Here is a tiny trained network, its code and every weight. The questions are about switching its units off for an input and a class, where a switched-off unit gives its printed mean instead of its output.

import numpy as np


def w(rows, s, z=0):
    codes = np.array(rows[::2]) - 128.0
    scale = np.full(codes.shape[1], s)
    scale[-1] = z or s
    return codes * scale


def norm(h):
    return h / np.sqrt((h * h).mean(-1, keepdims=True) + 1e-5)


def f(y):
    return np.maximum(y, 0)


def log_softmax(a):
    a = a - a.max(-1, keepdims=True)
    return a - np.log(np.exp(a).sum(-1, keepdims=True))


def net(x, mask):
    res = np.array(x, float).reshape(1, 3) / 4 @ E
    u = 0
    for l in range(2):
        y = f(norm(res) @ A[l][:, :-1].T + A[l][:, -1])
        res = res + np.where(mask[u : u + 4], y, B[l][:, -1]) @ B[l][:, :-1]
        u += 4
    return log_softmax(norm(res)[-1] @ U[:, :-1].T + U[:, -1])


A, B = {}, {}
E = w([
[23,219,22,82,106,113,88,83,88],'x0',
[215,114,155,42,139,153,180,70,149],'x1',
[183,229,89,254,36,187,44,106,64],'x2',
],0.0017)
A[0] = w([
[181,96,168,193,138,142,165,172,170,33],'0.n1',
[141,211,97,235,3,181,87,135,58,8],'0.n2',
[240,145,162,91,110,184,160,63,120,23],'0.n3',
[69,148,113,182,114,96,53,185,74,39],'0.n4',
],0.0036,0.0014)
B[0] = w([
[39,123,129,121,49,108,160,105,218,170],'0.n1',
[254,137,176,126,200,41,14,54,216,254],'0.n2',
[90,203,46,156,93,243,119,183,10,182],'0.n3',
[191,140,91,70,120,246,229,146,86,189],'0.n4',
],0.0034,0.0054)
A[1] = w([
[88,128,124,73,148,8,145,138,170,47],'1.n1',
[124,97,232,118,62,167,195,106,164,71],'1.n2',
[123,180,18,95,143,197,157,98,81,250],'1.n3',
[158,38,211,136,251,50,164,226,174,123],'1.n4',
],0.003,0.0017)
B[1] = w([
[58,80,93,144,243,96,79,58,225,174],'1.n1',
[63,183,176,186,58,77,251,165,222,174],'1.n2',
[186,60,170,123,85,102,253,186,82,253],'1.n3',
[181,178,50,106,121,149,63,88,7,212],'1.n4',
],0.0037,0.0035)
U = w([
[77,141,177,196,66,146,152,186,190,115],'0',
[61,145,201,127,124,169,37,158,99,6],'1',
[84,110,93,116,184,131,13,110,71,116],'2',
[71,93,112,92,164,62,159,101,182,137],'3',
[209,187,144,152,124,104,6,73,161,168],'4',
[167,127,120,96,98,180,184,174,52,159],'5',
[63,150,202,126,143,187,39,171,111,2],'6',
],0.012,0.008)

Each question gives the input, the list of numbers given to net, and the class t.
The units are the neurons (one row each of A and B). Each row of codes is followed by its name. A weight is (code - 128) times the scale printed after its matrix; where a second scale follows, it is the last column's (A, B and U).
mask holds one flag per neuron, layer by layer. A switched-off neuron (its flag False) gives its mean, the last column of its row in B, instead of its output. The means were averaged over made-up inputs and are rounded, as every weight is.
A unit's drop is (log p(t) with every unit on - log p(t) with that unit switched off) / (log p(t) with every unit on - log p(t) with every unit switched off).
The circuit of an input: a set's keep is (log p(t) with only the set's units on - log p(t) with every unit switched off) / (log p(t) with every unit on - log p(t) with every unit switched off). Starting from all 8 units, units are removed one at a time, each time the one whose removal leaves the highest keep (on an exact tie, the one counted first), for as long as the keep stays at least 0.8.
circuit, biggest first: the units of the circuit, biggest drop first
unit that matters most: the unit with the biggest drop
top k neurons in layer l: the k neurons of layer l with the biggest drops, biggest first
drop of u: that unit's drop, to one decimal
input [5,6,-2], class 5: circuit, biggest first -> [0.n2]
input [-8,0,4], class 0: top 2 neurons in layer 1 -> [1.n2; 1.n4]
input [8,-5,-1], class 5: circuit, biggest first -> [0.n4; 1.n3]
input [-5,2,0], class 0: top 2 neurons in layer 0 -> [0.n1; 0.n4]
input [-5,-2,-2], class 0: circuit, biggest first -> [0.n1; 1.n2]
input [2,0,-5], class 2: top 3 neurons in layer 0 -> [0.n4; 0.n3; 0.n1]
input [4,0,-7], class 2: top 2 neurons in layer 1 -> [1.n4; 1.n2]
input [-6,4,4], class 5: top 2 neurons in layer 0 -> [0.n3; 0.n2]
input [8,-2,-3], class 5: top 2 neurons in layer 0 -> [0.n2; 0.n1]
input [-3,-6,-1], class 0: top 2 neurons in layer 0 -> [0.n2; 0.n1]
input [-7,4,-1], class 0: top 3 neurons in layer 0 -> [0.n1; 0.n2; 0.n4]
input [2,-5,-7], class 2: top 3 neurons in layer 1 -> [1.n4; 1.n3; 1.n2]
input [-1,-1,-2], class 3: top 2 neurons in layer 1 -> [1.n2; 1.n1]
input [4,-6,-1], class 5: unit that matters most -> 0.n4
input [-6,-1,0], class 0: top 2 neurons in layer 0 -> [0.n2; 0.n1]
input [-2,-3,-7], class 2: top 2 neurons in layer 1 -> [1.n4; 1.n3]
input [-8,-1,3], class 0: top 2 neurons in layer 0 -> [0.n1; 0.n2]
input [-7,8,6], class 5: top 2 neurons in layer 0 -> [0.n3; 0.n2]
input [7,-3,-1], class 5: drop of 1.n1 -> 0.0
input [1,-4,-7], class 2: drop of 1.n3 -> 0.1
input [5,-5,1], class 5: circuit, biggest first -> [0.n4]
input [0,0,-8], class 2: drop of 0.n1 -> 0.3
input [-8,-2,0], class 0: drop of 0.n1 -> 1.0
